Below are the code and all the weights of a small trained network. Each question names an input and a target symbol and asks about switching units off, where a switched-off unit gives its printed mean instead of its output.

import numpy as np


def w(rows, s, z=0):
    codes = np.array(rows[::2]) - 128.0
    scale = np.full(codes.shape[1], s)
    scale[-1] = z or s
    return codes * scale


def f(y):
    return np.maximum(y, 0)


def softmax(a):
    e = np.exp(a - a.max(-1, keepdims=True))
    return e / e.sum(-1, keepdims=True)


def log_softmax(a):
    a = a - a.max(-1, keepdims=True)
    return a - np.log(np.exp(a).sum(-1, keepdims=True))


def net(x, mask):
    ids = ['βγδεζηθλξπσφψω'.index(c) for c in x.split()]
    T = len(ids)
    res = E[ids] + P[:T]
    r = res
    for j in range(3):
        rows = slice(2 * j, 2 * j + 2)
        q, k, v = (r @ M[0][rows].T for M in (Q, K, V))
        z = softmax(np.where(np.tri(T) > 0, q @ k.T / 2**0.5, -1e9)) @ v
        o = O[0][rows]
        res = res + np.where(mask[j], z, o[:, -1]) @ o[:, :-1]
    y = f(res @ A[0][:, :-1].T + A[0][:, -1])
    res = res + np.where(mask[3:19], y, B[0][:, -1]) @ B[0][:, :-1]
    return log_softmax(res[-1] @ U[:, :-1].T + U[:, -1])


Q, K, V, O, A, B = {}, {}, {}, {}, {}, {}
E = w([
[102,78,171,107],'β',
[161,99,163,129],'γ',
[190,78,142,212],'δ',
[107,65,246,149],'ε',
[142,90,143,126],'ζ',
[132,67,113,134],'η',
[156,134,110,61],'θ',
[189,111,75,125],'λ',
[211,167,248,135],'ξ',
[177,133,116,89],'π',
[128,127,199,61],'σ',
[232,151,89,105],'φ',
[195,175,128,52],'ψ',
[125,95,127,79],'ω',
],0.012)
P = w([
[129,44,73,8],'0',
[145,119,84,252],'1',
[85,175,124,91],'2',
[123,118,122,97],'3',
[166,47,126,123],'4',
[163,43,152,59],'5',
[191,1,199,133],'6',
],0.0045)
Q[0] = w([
[165,140,87,133],'h1',
[7,141,3,151],'h1',
[106,152,128,141],'h2',
[104,160,116,132],'h2',
[96,154,127,144],'h3',
[153,100,135,125],'h3',
],0.031)
K[0] = w([
[179,135,85,153],'h1',
[6,59,120,28],'h1',
[103,169,119,154],'h2',
[90,163,119,157],'h2',
[100,164,110,150],'h3',
[150,98,137,101],'h3',
],0.027)
V[0] = w([
[107,142,143,141],'h1',
[113,169,133,150],'h1',
[142,70,156,231],'h2',
[112,164,222,69],'h2',
[91,89,199,120],'h3',
[6,74,80,109],'h3',
],0.017)
O[0] = w([
[128,122,145,125,120],'h1',
[159,110,138,117,114],'h1',
[106,216,96,26,153],'h2',
[159,134,40,181,213],'h2',
[135,192,87,130,207],'h3',
[247,117,114,123,2],'h3',
],0.013,0.008)
A[0] = w([
[85,68,25,118,64],'n1',
[218,171,225,156,207],'n2',
[178,114,126,74,114],'n3',
[124,141,139,83,5],'n4',
[117,64,222,127,21],'n5',
[139,112,156,171,62],'n6',
[235,103,234,130,99],'n7',
[209,143,203,72,252],'n8',
[102,109,142,66,11],'n9',
[186,188,203,139,22],'n10',
[254,204,164,149,89],'n11',
[148,154,186,105,61],'n12',
[117,56,110,73,63],'n13',
[159,126,122,105,3],'n14',
[158,217,184,182,110],'n15',
[117,141,144,83,26],'n16',
],0.0087,0.0039)
B[0] = w([
[125,141,108,220,252],'n1',
[156,37,56,136,207],'n2',
[108,117,92,91,159],'n3',
[107,132,90,164,143],'n4',
[22,91,117,163,194],'n5',
[149,114,101,174,156],'n6',
[197,8,112,43,178],'n7',
[126,73,88,52,223],'n8',
[83,136,92,159,154],'n9',
[117,67,65,81,145],'n10',
[101,57,74,151,225],'n11',
[130,75,102,111,147],'n12',
[112,168,144,120,150],'n13',
[86,161,142,115,129],'n14',
[172,162,170,84,236],'n15',
[110,123,82,167,151],'n16',
],0.016,0.0031)
U = w([
[49,38,57,137,218],'β',
[125,103,173,91,254],'γ',
[3,126,140,15,84],'δ',
[195,186,28,92,83],'ε',
[119,66,150,80,92],'ζ',
[115,48,147,38,74],'η',
[135,12,187,167,82],'θ',
[49,9,233,48,126],'λ',
[25,172,154,198,137],'ξ',
[106,28,192,150,101],'π',
[242,96,150,236,123],'σ',
[9,30,222,131,46],'φ',
[105,23,201,213,67],'ψ',
[165,27,148,126,98],'ω',
],0.0058,0.0089)

Each question gives the input, a string of symbols that net reads in full, and the target symbol t.
The units are the heads (2 rows each of Q, K, V and O) and the neurons (one row each of A and B). Each row of codes is followed by its name. A weight is (code - 128) times the scale printed after its matrix; where a second scale follows, it is the last column's (O, A, B and U).
mask holds one flag per unit, heads first, then neurons. A switched-off unit (its flag False) gives its mean, the last column of its rows in O or B, instead of its output. The means were averaged over made-up inputs and are rounded, as every weight is.
A unit's drop is (log p(t) with every unit on - log p(t) with that unit switched off) / (log p(t) with every unit on - log p(t) with every unit switched off).
The circuit of an input: a set's keep is (log p(t) with only the set's units on - log p(t) with every unit switched off) / (log p(t) with every unit on - log p(t) with every unit switched off). Starting from the 12 units with the biggest drops (on a tie, the unit counted first), units are removed one at a time, each time the one whose removal leaves the highest keep (on an exact tie, the one counted first), for as long as the keep stays at least 0.8.
units of the circuit, in order: the units of the circuit, biggest drop first
most important unit: the unit with the biggest drop
top k neurons: the k neurons with the biggest drops, biggest first
heads that matter: for each layer, one digit per head in row order, 1 if its drop is at least 0.15 and else 0, layers parted by /
drop when u is switched off: that unit's drop, to one decimal
input ε δ π σ σ ε ξ, target ε: top 2 neurons	(n15, n5)
input ε ε ε ω, target ε: heads that matter	011
input ε η ξ δ, target ε: units of the circuit, in order	(h2, h3)
input ξ ε η, target ξ: heads that matter	000
input σ σ ξ, target σ: heads that matter	010
input δ π η, target δ: heads that matter	010
input ξ δ ψ ε δ, target ξ: heads that matter	001
input ξ ζ λ, target ξ: top neuron	(n1)
input ε ε ξ λ, target ε: units of the circuit, in order	(h3, h2)
input φ ξ η δ δ, target φ: units of the circuit, in order	(h2, h3, n5)
input δ ξ ξ ξ ξ, target δ: units of the circuit, in order	(h3, h2)
input ξ σ ζ ε ξ ε ε, target ξ: drop when n5 is switched off	-0.1
input ξ ψ σ, target ξ: drop when n14 is switched off	0.0
input φ λ ε, target φ: most important unit	h2
input λ π ξ ζ λ γ, target λ: drop when h1 is switched off	0.1
input ξ β λ ξ θ, target ξ: drop when h3 is switched off	0.3
